Below are the code and all the weights of a small trained network. Each question names an input and a target symbol and asks about switching units off, where a switched-off unit gives its printed mean instead of its output.

import numpy as np


def w(rows, s, z=0):
    codes = np.array(rows[::2]) - 128.0
    scale = np.full(codes.shape[1], s)
    scale[-1] = z or s
    return codes * scale


def f(y):
    return np.maximum(y, 0)


def softmax(a):
    e = np.exp(a - a.max(-1, keepdims=True))
    return e / e.sum(-1, keepdims=True)


def log_softmax(a):
    a = a - a.max(-1, keepdims=True)
    return a - np.log(np.exp(a).sum(-1, keepdims=True))


def net(x, mask):
    ids = ['Ξβεητφ'.index(c) for c in x.split()]
    T = len(ids)
    res = E[ids] + P[:T]
    q, k, v = (res @ M[0].T for M in (Q, K, V))
    z = softmax(np.where(np.tri(T) > 0, q @ k.T / 2**0.5, -1e9)) @ v
    res = res + np.where(mask[0], z, O[0][:, -1]) @ O[0][:, :-1]
    y = f(res @ A[0][:, :-1].T + A[0][:, -1])
    res = res + np.where(mask[1:9], y, B[0][:, -1]) @ B[0][:, :-1]
    return log_softmax(res[-1] @ U[:, :-1].T + U[:, -1])


Q, K, V, O, A, B = {}, {}, {}, {}, {}, {}
E = w([
[141,144,191,130,143,166,79,98],'Ξ',
[128,126,48,162,90,95,119,125],'β',
[143,61,253,141,109,165,146,177],'ε',
[117,81,149,54,65,133,117,111],'η',
[153,54,32,104,175,79,70,27],'τ',
[135,84,159,30,163,52,71,224],'φ',
],0.015)
P = w([
[248,228,167,118,62,96,213,135],'0',
[152,152,112,156,100,109,155,168],'1',
[118,136,136,145,98,108,159,168],'2',
[78,85,169,194,110,56,163,146],'3',
[99,109,157,176,87,66,86,135],'4',
[64,74,119,213,104,65,94,147],'5',
[92,55,127,172,95,51,53,209],'6',
],0.011)
Q[0] = w([
[143,115,118,1,106,169,130,228],'H0',
[100,207,89,21,143,141,201,92],'H0',
],0.0081)
K[0] = w([
[208,201,159,119,111,142,129,103],'H0',
[187,245,106,163,199,182,253,152],'H0',
],0.0063)
V[0] = w([
[151,78,77,8,124,137,149,84],'H0',
[123,124,133,121,82,95,112,233],'H0',
],0.011)
O[0] = w([
[114,109,177,200,139,88,99,193,200],'H0',
[149,183,131,137,181,159,249,152,253],'H0',
],0.016,0.0047)
A[0] = w([
[74,71,203,133,113,124,49,139,147],'N0',
[92,119,63,111,131,186,128,118,9],'N1',
[138,223,209,183,70,232,156,216,130],'N2',
[224,155,170,93,78,188,89,156,87],'N3',
[242,64,135,74,114,172,175,165,192],'N4',
[163,189,1,175,166,102,150,102,89],'N5',
[198,124,250,92,96,187,97,155,120],'N6',
[230,218,53,101,55,141,155,106,1],'N7',
],0.0097,0.0081)
B[0] = w([
[116,175,169,158,134,217,175,45,227],'N0',
[114,26,186,179,1,176,162,138,128],'N1',
[239,85,58,143,216,70,75,142,253],'N2',
[58,148,104,77,77,106,64,146,150],'N3',
[60,70,119,57,160,153,196,87,228],'N4',
[87,76,116,141,11,233,59,213,160],'N5',
[27,157,125,158,144,136,66,217,193],'N6',
[149,13,159,131,143,212,114,70,156],'N7',
],0.0082,0.012)
U = w([
[101,107,200,22,109,88,73,108,168],'Ξ',
[124,196,79,113,119,112,140,118,241],'β',
[140,110,150,100,178,215,159,75,2],'ε',
[130,61,115,181,143,3,48,86,237],'η',
[89,140,217,149,164,224,119,180,13],'τ',
[243,149,152,142,198,129,130,88,58],'φ',
],0.0074,0.0057)

Each question gives the input, a string of symbols that net reads in full, and the target symbol t.
The units are the heads (2 rows each of Q, K, V and O) and the neurons (one row each of A and B). Each row of codes is followed by its name. A weight is (code - 128) times the scale printed after its matrix; where a second scale follows, it is the last column's (O, A, B and U).
mask holds one flag per unit, heads first, then neurons. A switched-off unit (its flag False) gives its mean, the last column of its rows in O or B, instead of its output. The means were averaged over made-up inputs and are rounded, as every weight is.
A unit's drop is (log p(t) with every unit on - log p(t) with that unit switched off) / (log p(t) with every unit on - log p(t) with every unit switched off).
The circuit of an input: a set's keep is (log p(t) with only the set's units on - log p(t) with every unit switched off) / (log p(t) with every unit on - log p(t) with every unit switched off). Starting from all 9 units, units are removed one at a time, each time the one whose removal leaves the highest keep (on an exact tie, the one counted first), for as long as the keep stays at least 0.8.
units of the circuit, in order: the units of the circuit, biggest drop first
unit that matters most: the unit with the biggest drop
k most important neurons: the k neurons with the biggest drops, biggest first
drop of u: that unit's drop, to one decimal
input η β Ξ, target η: unit that matters most => N0
input ε φ η, target ε: units of the circuit, in order => H0, N4
input Ξ ε η, target Ξ: units of the circuit, in order => H0, N0, N2
input τ τ φ Ξ τ τ Ξ, target τ: units of the circuit, in order => N0, H0, N2
input η η η, target η: units of the circuit, in order => H0, N2
input φ Ξ Ξ Ξ Ξ, target Ξ: 3 most important neurons => N2, N0, N3
input Ξ φ τ φ ε β, target τ: units of the circuit, in order => N5, H0
input τ φ η, target τ: units of the circuit, in order => H0, N0
input ε ε φ, target ε: units of the circuit, in order => H0, N4
input Ξ Ξ η, target Ξ: 2 most important neurons => N2, N0
input Ξ η Ξ η η ε, target η: 2 most important neurons => N2, N6
input τ φ Ξ τ φ Ξ, target φ: units of the circuit, in order => H0, N2
input η Ξ φ ε ε φ, target ε: 2 most important neurons => N4, N6
input η φ τ η β β, target β: unit that matters most => N2
input τ β η, target τ: 3 most important neurons => N0, N2, N6
input Ξ φ τ Ξ ε Ξ β, target τ: 2 most important neurons => N5, N2
input η β η, target η: 2 most important neurons => N2, N0
input Ξ Ξ β β β, target ε: 2 most important neurons => N7, N6
input ε ε ε ε η, target ε: drop of H0 => 1.1
input τ Ξ ε ε Ξ β ε, target ε: drop of N6 => 0.0
input η τ ε τ Ξ, target τ: drop of H0 => 1.8
